Below are the code and all the weights of a small trained network. Each question names an input and a target symbol and asks about switching units off, where a switched-off unit gives its printed mean instead of its output.

import numpy as np


def w(rows, s, z=0):
    codes = np.array(rows[::2]) - 128.0
    scale = np.full(codes.shape[1], s)
    scale[-1] = z or s
    return codes * scale


def f(y):
    return np.maximum(y, 0)


def softmax(a):
    e = np.exp(a - a.max(-1, keepdims=True))
    return e / e.sum(-1, keepdims=True)


def log_softmax(a):
    a = a - a.max(-1, keepdims=True)
    return a - np.log(np.exp(a).sum(-1, keepdims=True))


def net(x, mask):
    ids = ['ΠΨγδζμσω'.index(c) for c in x.split()]
    T = len(ids)
    res = E[ids] + P[:T]
    u = 0
    for l in range(3):
        q, k, v = (res @ M[l].T for M in (Q, K, V))
        z = softmax(np.where(np.tri(T) > 0, q @ k.T / 3**0.5, -1e9)) @ v
        res = res + np.where(mask[u], z, O[l][:, -1]) @ O[l][:, :-1]
        u += 1
        y = f(res @ A[l][:, :-1].T + A[l][:, -1])
        res = res + np.where(mask[u : u + 4], y, B[l][:, -1]) @ B[l][:, :-1]
        u += 4
    return log_softmax(res[-1] @ U[:, :-1].T + U[:, -1])


Q, K, V, O, A, B = {}, {}, {}, {}, {}, {}
E = w([
[166,190,147,68,129,136,36,222,131,166,166],'Π',
[140,126,139,175,186,146,158,152,177,209,93],'Ψ',
[69,120,171,133,106,32,124,117,122,186,119],'γ',
[73,185,97,144,142,204,134,135,55,149,77],'δ',
[163,197,108,159,144,25,168,103,55,177,163],'ζ',
[76,95,127,130,103,6,128,135,168,121,152],'μ',
[158,147,155,150,87,159,176,158,173,123,163],'σ',
[74,84,129,109,190,166,134,141,95,99,133],'ω',
],0.015)
P = w([
[31,123,158,210,61,172,110,1,156,134,173],'0',
[132,95,153,146,85,48,199,100,101,130,118],'1',
[124,119,154,124,112,57,191,124,113,110,105],'2',
[106,133,176,118,121,73,186,146,133,108,108],'3',
[100,140,184,103,130,85,176,172,140,105,125],'4',
[92,155,200,85,143,95,164,193,154,94,120],'5',
[96,161,193,84,181,127,168,215,137,98,142],'6',
[99,157,229,77,167,148,157,192,127,107,128],'7',
],0.0063)
Q[0] = w([
[140,133,103,102,128,201,19,108,97,98,142],'0.h1',
[20,118,175,147,109,4,233,108,91,144,113],'0.h1',
[96,192,188,83,122,100,111,218,120,146,184],'0.h1',
],0.011)
K[0] = w([
[94,103,90,144,121,108,139,10,112,135,134],'0.h1',
[142,161,148,118,183,156,117,241,126,80,89],'0.h1',
[95,167,165,140,155,194,106,133,152,125,196],'0.h1',
],0.013)
V[0] = w([
[181,220,178,176,178,128,148,143,116,255,50],'0.h1',
[202,124,113,122,134,127,166,169,222,103,199],'0.h1',
[126,151,65,87,167,20,108,156,108,163,163],'0.h1',
],0.0059)
O[0] = w([
[28,148,79,1,135,46,145,90,208,205,172,245],'0.h1',
[139,178,129,146,132,162,140,111,221,107,48,49],'0.h1',
[100,119,161,158,118,215,2,24,119,155,192,43],'0.h1',
],0.007,0.0011)
A[0] = w([
[122,84,100,175,83,106,167,132,70,162,69,124],'0.n1',
[221,169,125,123,47,94,170,221,183,55,144,250],'0.n2',
[109,133,131,182,181,210,181,149,81,153,2,245],'0.n3',
[215,154,116,133,125,44,74,252,81,158,104,72],'0.n4',
],0.0056,0.0018)
B[0] = w([
[47,154,163,120,107,132,91,125,128,90,161,176],'0.n1',
[130,123,180,126,152,240,210,115,86,199,102,228],'0.n2',
[44,124,50,2,134,81,71,153,177,164,231,254],'0.n3',
[144,139,191,74,177,163,157,86,88,114,205,189],'0.n4',
],0.0067,0.0041)
Q[1] = w([
[220,143,77,188,81,147,165,75,212,138,1],'1.h1',
[40,158,84,92,111,54,177,69,155,178,123],'1.h1',
[76,56,51,175,118,80,77,73,46,42,141],'1.h1',
],0.0066)
K[1] = w([
[162,89,156,164,109,41,254,86,121,126,67],'1.h1',
[123,142,94,68,222,122,173,189,130,181,92],'1.h1',
[119,103,136,69,114,91,127,194,38,79,137],'1.h1',
],0.0072)
V[1] = w([
[132,219,84,209,58,111,165,154,177,152,78],'1.h1',
[200,253,235,150,129,79,47,142,165,167,152],'1.h1',
[62,168,91,20,166,207,209,232,94,187,116],'1.h1',
],0.004)
O[1] = w([
[110,217,72,122,94,144,166,25,185,131,76,81],'1.h1',
[113,188,145,106,134,176,70,218,102,253,68,96],'1.h1',
[120,87,139,39,106,62,206,62,157,129,170,254],'1.h1',
],0.0065,0.0073)
A[1] = w([
[153,193,219,108,9,26,196,14,121,132,145,33],'1.n1',
[255,142,224,124,99,137,103,196,25,112,151,19],'1.n2',
[169,88,97,249,102,73,70,205,172,95,61,252],'1.n3',
[54,61,103,94,166,102,120,98,127,23,78,101],'1.n4',
],0.0047,0.0011)
B[1] = w([
[66,164,57,139,180,185,128,202,115,116,142,254],'1.n1',
[131,54,156,127,117,124,150,66,193,177,150,166],'1.n2',
[137,99,111,159,82,79,255,83,130,54,101,135],'1.n3',
[172,151,133,130,173,169,119,212,124,141,133,224],'1.n4',
],0.0084,0.0066)
Q[2] = w([
[153,89,168,169,106,161,142,109,75,2,134],'2.h1',
[21,105,187,19,243,147,199,202,124,191,211],'2.h1',
[117,169,192,128,133,153,166,193,133,170,41],'2.h1',
],0.0082)
K[2] = w([
[135,107,99,203,127,126,128,121,70,13,155],'2.h1',
[182,121,191,2,110,172,105,137,117,156,160],'2.h1',
[156,130,189,170,87,164,153,183,145,153,124],'2.h1',
],0.0098)
V[2] = w([
[162,182,111,184,96,233,74,68,124,162,96],'2.h1',
[149,6,177,166,145,115,229,67,188,129,117],'2.h1',
[93,79,149,125,63,1,51,126,177,191,134],'2.h1',
],0.0067)
O[2] = w([
[191,140,103,106,68,56,112,211,79,165,181,4],'2.h1',
[202,254,202,234,210,84,96,116,215,87,157,159],'2.h1',
[85,105,24,254,121,203,64,102,171,162,187,109],'2.h1',
],0.0085,0.012)
A[2] = w([
[36,59,68,204,125,161,145,140,170,205,216,84],'2.n1',
[145,189,217,113,225,69,169,38,130,2,91,15],'2.n2',
[184,228,181,169,135,100,75,141,171,73,156,40],'2.n3',
[203,114,61,48,56,107,130,211,43,190,168,255],'2.n4',
],0.0053,0.0014)
B[2] = w([
[255,216,109,43,105,164,58,113,108,75,71,195],'2.n1',
[142,113,104,214,84,139,71,151,41,181,29,252],'2.n2',
[131,4,47,58,59,78,202,69,121,13,140,160],'2.n3',
[56,77,49,252,176,101,246,142,219,202,135,158],'2.n4',
],0.0059,0.021)
U = w([
[158,159,117,99,51,207,15,115,58,128,85,4],'Π',
[163,210,186,74,60,121,136,200,91,134,87,167],'Ψ',
[132,75,39,167,115,161,168,153,129,201,121,35],'γ',
[171,254,143,116,224,137,93,125,212,126,195,188],'δ',
[167,82,90,143,87,97,143,40,123,61,131,85],'ζ',
[46,81,215,220,204,197,81,166,78,173,153,208],'μ',
[127,132,176,134,130,95,163,188,153,131,252,186],'σ',
[57,87,143,13,86,126,190,4,98,70,191,86],'ω',
],0.0037,0.0036)

Each question gives the input, a string of symbols that net reads in full, and the target symbol t.
The units are the heads (3 rows each of Q, K, V and O) and the neurons (one row each of A and B). Each row of codes is followed by its name. A weight is (code - 128) times the scale printed after its matrix; where a second scale follows, it is the last column's (O, A, B and U).
mask holds one flag per unit, layer by layer, with each layer's heads first. A switched-off unit (its flag False) gives its mean, the last column of its rows in O or B, instead of its output. The means were averaged over made-up inputs and are rounded, as every weight is.
A unit's drop is (log p(t) with every unit on - log p(t) with that unit switched off) / (log p(t) with every unit on - log p(t) with every unit switched off).
The circuit of an input: a set's keep is (log p(t) with only the set's units on - log p(t) with every unit switched off) / (log p(t) with every unit on - log p(t) with every unit switched off). Starting from the 12 units with the biggest drops (on a tie, the unit counted first), units are removed one at a time, each time the one whose removal leaves the highest keep (on an exact tie, the one counted first), for as long as the keep stays at least 0.8.
circuit, biggest first: the units of the circuit, biggest drop first
most important unit: the unit with the biggest drop
k most important neurons: the k neurons with the biggest drops, biggest first
k most important neurons of layer l: the k neurons of layer l with the biggest drops, biggest first
input ζ δ γ Π γ σ, target Π: circuit, biggest first -> [0.h1, 2.h1, 2.n1]
input ω ω δ ω σ ζ μ, target Ψ: circuit, biggest first -> [0.h1, 0.n2, 2.h1]
input ζ Π ζ, target Π: circuit, biggest first -> [0.h1, 2.h1, 2.n1]
input σ ω μ ζ Π, target Ψ: circuit, biggest first -> [0.h1, 2.h1, 0.n2]
input μ γ ω Ψ γ, target δ: circuit, biggest first -> [2.h1, 0.h1, 2.n2, 2.n1]
input Π ω Ψ γ Ψ ω, target γ: circuit, biggest first -> [2.h1, 1.h1, 2.n4]
input Π ω δ γ γ γ δ ζ, target γ: circuit, biggest first -> [2.h1, 2.n4]
input ω ω σ Π σ, target ζ: 3 most important neurons -> [2.n3, 1.n2, 0.n4]
input γ ω Π ω, target δ: 4 most important neurons -> [1.n2, 2.n2, 2.n1, 0.n4]
input Ψ Π σ δ Ψ ω μ ω, target ω: 3 most important neurons -> [0.n4, 2.n2, 1.n1]
input σ Π Ψ ω ζ, target Ψ: 2 most important neurons -> [0.n2, 0.n4]
input Ψ ζ σ γ ω ω ω Π, target ω: circuit, biggest first -> [2.h1, 2.n2]
input Π σ ω σ, target γ: most important unit -> 2.h1
input γ σ μ, target Ψ: circuit, biggest first -> [2.h1, 0.n2, 0.h1, 2.n2]
input σ μ ζ, target Ψ: circuit, biggest first -> [2.h1, 0.h1, 0.n2]
input Π ζ Ψ ω, target γ: circuit, biggest first -> [2.h1, 2.n4, 1.h1]
input Ψ δ γ, target ω: 3 most important neurons -> [1.n1, 2.n2, 0.n3]
input Ψ ω Ψ Π γ μ ω, target ω: circuit, biggest first -> [2.h1, 2.n2]
input γ ω σ ζ σ, target Ψ: circuit, biggest first -> [2.h1, 0.n2, 0.h1]
input γ γ γ ω σ, target Ψ: most important neuron of layer 0 -> [0.n2]
input μ δ Π ω δ γ, target σ: 2 most important neurons -> [0.n4, 1.n2]
input γ ω ω Π, target δ: 3 most important neurons -> [1.n2, 2.n2, 0.n4]
input ω σ γ Ψ Π δ, target ζ: most important unit -> 2.n3
input δ γ γ Π δ σ ζ, target μ: 2 most important neurons -> [2.n2, 0.n4]
input ω γ σ γ Ψ Π ω, target ζ: 4 most important neurons -> [2.n3, 1.n2, 0.n2, 0.n4]
